Here is a tiny trained network, its code and every weight. The questions are about switching its units off for an input and a class, where a switched-off unit gives its printed mean instead of its output.

import numpy as np


def w(rows, s, z=0):
    codes = np.array(rows[::2]) - 128.0
    scale = np.full(codes.shape[1], s)
    scale[-1] = z or s
    return codes * scale


def f(y):
    return np.maximum(y, 0)


def log_softmax(a):
    a = a - a.max(-1, keepdims=True)
    return a - np.log(np.exp(a).sum(-1, keepdims=True))


def net(x, mask):
    res = np.array(x, float).reshape(1, 8) / 4 @ E
    y = f(res @ A[0][:, :-1].T + A[0][:, -1])
    res = res + np.where(mask, y, B[0][:, -1]) @ B[0][:, :-1]
    return log_softmax(res[-1] @ U[:, :-1].T + U[:, -1])


A, B = {}, {}
E = w([
[128,128,129,128,129],'x0',
[80,172,192,74,121],'x1',
[117,121,147,139,254],'x2',
[109,57,197,176,100],'x3',
[32,87,79,108,129],'x4',
[81,193,125,228,113],'x5',
[128,128,128,128,128],'x6',
[127,129,129,128,128],'x7',
],0.0071)
A[0] = w([
[173,79,123,94,148,86],'neuron 0',
[134,117,97,153,141,121],'neuron 1',
[119,112,151,142,243,132],'neuron 2',
[102,189,122,216,129,39],'neuron 3',
[112,151,113,172,120,71],'neuron 4',
[82,190,203,84,121,101],'neuron 5',
[132,135,120,133,126,246],'neuron 6',
[127,109,144,138,101,117],'neuron 7',
[142,213,39,92,144,60],'neuron 8',
[127,127,133,134,136,238],'neuron 9',
[158,102,76,168,143,122],'neuron 10',
[142,138,97,111,1,117],'neuron 11',
[74,121,101,126,134,133],'neuron 12',
[172,87,68,168,125,86],'neuron 13',
[158,102,101,170,129,95],'neuron 14',
[101,164,121,173,133,60],'neuron 15',
[224,181,192,153,149,84],'neuron 16',
[157,77,130,59,137,62],'neuron 17',
[108,41,204,184,105,59],'neuron 18',
[158,92,129,85,137,57],'neuron 19',
[114,141,140,151,175,103],'neuron 20',
[40,97,80,118,148,65],'neuron 21',
],0.016,0.011)
B[0] = w([
[82,158,141,143,73,161],'neuron 0',
[112,116,146,105,159,153],'neuron 1',
[128,182,129,241,192,218],'neuron 2',
[49,162,154,128,30,170],'neuron 3',
[92,155,148,125,94,144],'neuron 4',
[68,130,133,32,223,180],'neuron 5',
[199,73,243,100,78,246],'neuron 6',
[156,151,123,121,135,150],'neuron 7',
[220,218,72,89,102,179],'neuron 8',
[182,76,222,97,87,239],'neuron 9',
[97,119,145,71,192,176],'neuron 10',
[103,145,118,253,198,213],'neuron 11',
[142,70,101,114,103,167],'neuron 12',
[76,123,133,67,199,169],'neuron 13',
[107,131,114,75,173,155],'neuron 14',
[81,157,144,151,83,146],'neuron 15',
[116,33,16,134,99,195],'neuron 16',
[62,157,146,117,49,163],'neuron 17',
[217,215,59,69,98,192],'neuron 18',
[85,150,148,130,64,144],'neuron 19',
[118,151,146,177,151,157],'neuron 20',
[122,46,42,138,100,168],'neuron 21',
],0.031,0.011)
U = w([
[38,189,147,128,6,38],'0',
[124,188,85,248,185,220],'1',
[240,237,50,66,94,18],'2',
[129,5,2,132,79,28],'3',
[65,142,131,21,206,56],'4',
[172,110,173,125,89,252],'5',
[177,110,171,126,91,237],'6',
[178,109,166,122,95,202],'7',
],0.0059,0.0044)

Each question gives the input, the list of numbers given to net, and the class t.
The units are the neurons (one row each of A and B). Each row of codes is followed by its name. A weight is (code - 128) times the scale printed after its matrix; where a second scale follows, it is the last column's (A, B and U).
mask holds one flag per neuron, in row order. A switched-off neuron (its flag False) gives its mean, the last column of its row in B, instead of its output. The means were averaged over made-up inputs and are rounded, as every weight is.
A unit's drop is (log p(t) with every unit on - log p(t) with that unit switched off) / (log p(t) with every unit on - log p(t) with every unit switched off).
The circuit of an input: a set's keep is (log p(t) with only the set's units on - log p(t) with every unit switched off) / (log p(t) with every unit on - log p(t) with every unit switched off). Starting from the 12 units with the biggest drops (on a tie, the unit counted first), units are removed one at a time, each time the one whose removal leaves the highest keep (on an exact tie, the one counted first), for as long as the keep stays at least 0.8.
circuit, biggest first: the units of the circuit, biggest drop first
top k neurons: the k neurons with the biggest drops, biggest first
drop when u is switched off: that unit's drop, to one decimal
input [-5,-1,6,-6,5,-6,-5,3], class 0: circuit, biggest first	[neuron 17]
input [-6,-8,-5,-3,-6,2,2,-7], class 4: top 2 neurons	[neuron 13; neuron 10]
input [8,-1,5,8,5,-7,-5,5], class 2: top 2 neurons	[neuron 18; neuron 3]
input [-1,-4,7,-4,-7,3,-5,3], class 1: top 4 neurons	[neuron 2; neuron 20; neuron 21; neuron 12]
input [1,-8,-8,4,6,-7,3,-5], class 1: top 3 neurons	[neuron 11; neuron 5; neuron 3]
input [6,3,1,8,-2,-7,0,-7], class 2: top 2 neurons	[neuron 18; neuron 3]
input [3,8,7,0,6,0,3,0], class 4: top 2 neurons	[neuron 5; neuron 11]
input [2,-5,6,2,-6,-8,-1,-4], class 0: circuit, biggest first	[neuron 0; neuron 17]
input [5,-6,3,-1,-4,-3,5,-4], class 4: top 3 neurons	[neuron 13; neuron 10; neuron 14]
input [-8,-8,1,-6,1,-6,8,0], class 4: top 3 neurons	[neuron 13; neuron 10; neuron 18]
input [4,-7,-6,5,-5,6,-1,6], class 4: circuit, biggest first	[neuron 13; neuron 14]
input [-7,-7,2,-1,2,6,-1,3], class 4: circuit, biggest first	[neuron 10; neuron 13]
input [6,8,8,1,3,7,-8,-2], class 1: top 2 neurons	[neuron 2; neuron 20]
input [-7,3,-6,7,6,-5,-6,-4], class 2: top 3 neurons	[neuron 18; neuron 2; neuron 16]
input [7,-1,1,-1,8,-7,4,-2], class 3: top 3 neurons	[neuron 21; neuron 12; neuron 3]
input [-6,-8,-3,-4,5,0,3,4], class 4: circuit, biggest first	[neuron 13]
input [-1,-6,0,4,-5,-4,6,4], class 4: circuit, biggest first	[neuron 13; neuron 10]
input [-6,5,-1,4,-7,1,-6,-7], class 3: drop when neuron 16 is switched off	1.0
input [1,-7,2,2,7,4,-7,-1], class 3: drop when neuron 12 is switched off	0.8
input [-8,-8,-1,-5,8,-6,3,-4], class 3: circuit, biggest first	[neuron 21]
input [4,0,-8,2,1,0,8,7], class 1: drop when neuron 11 is switched off	1.4
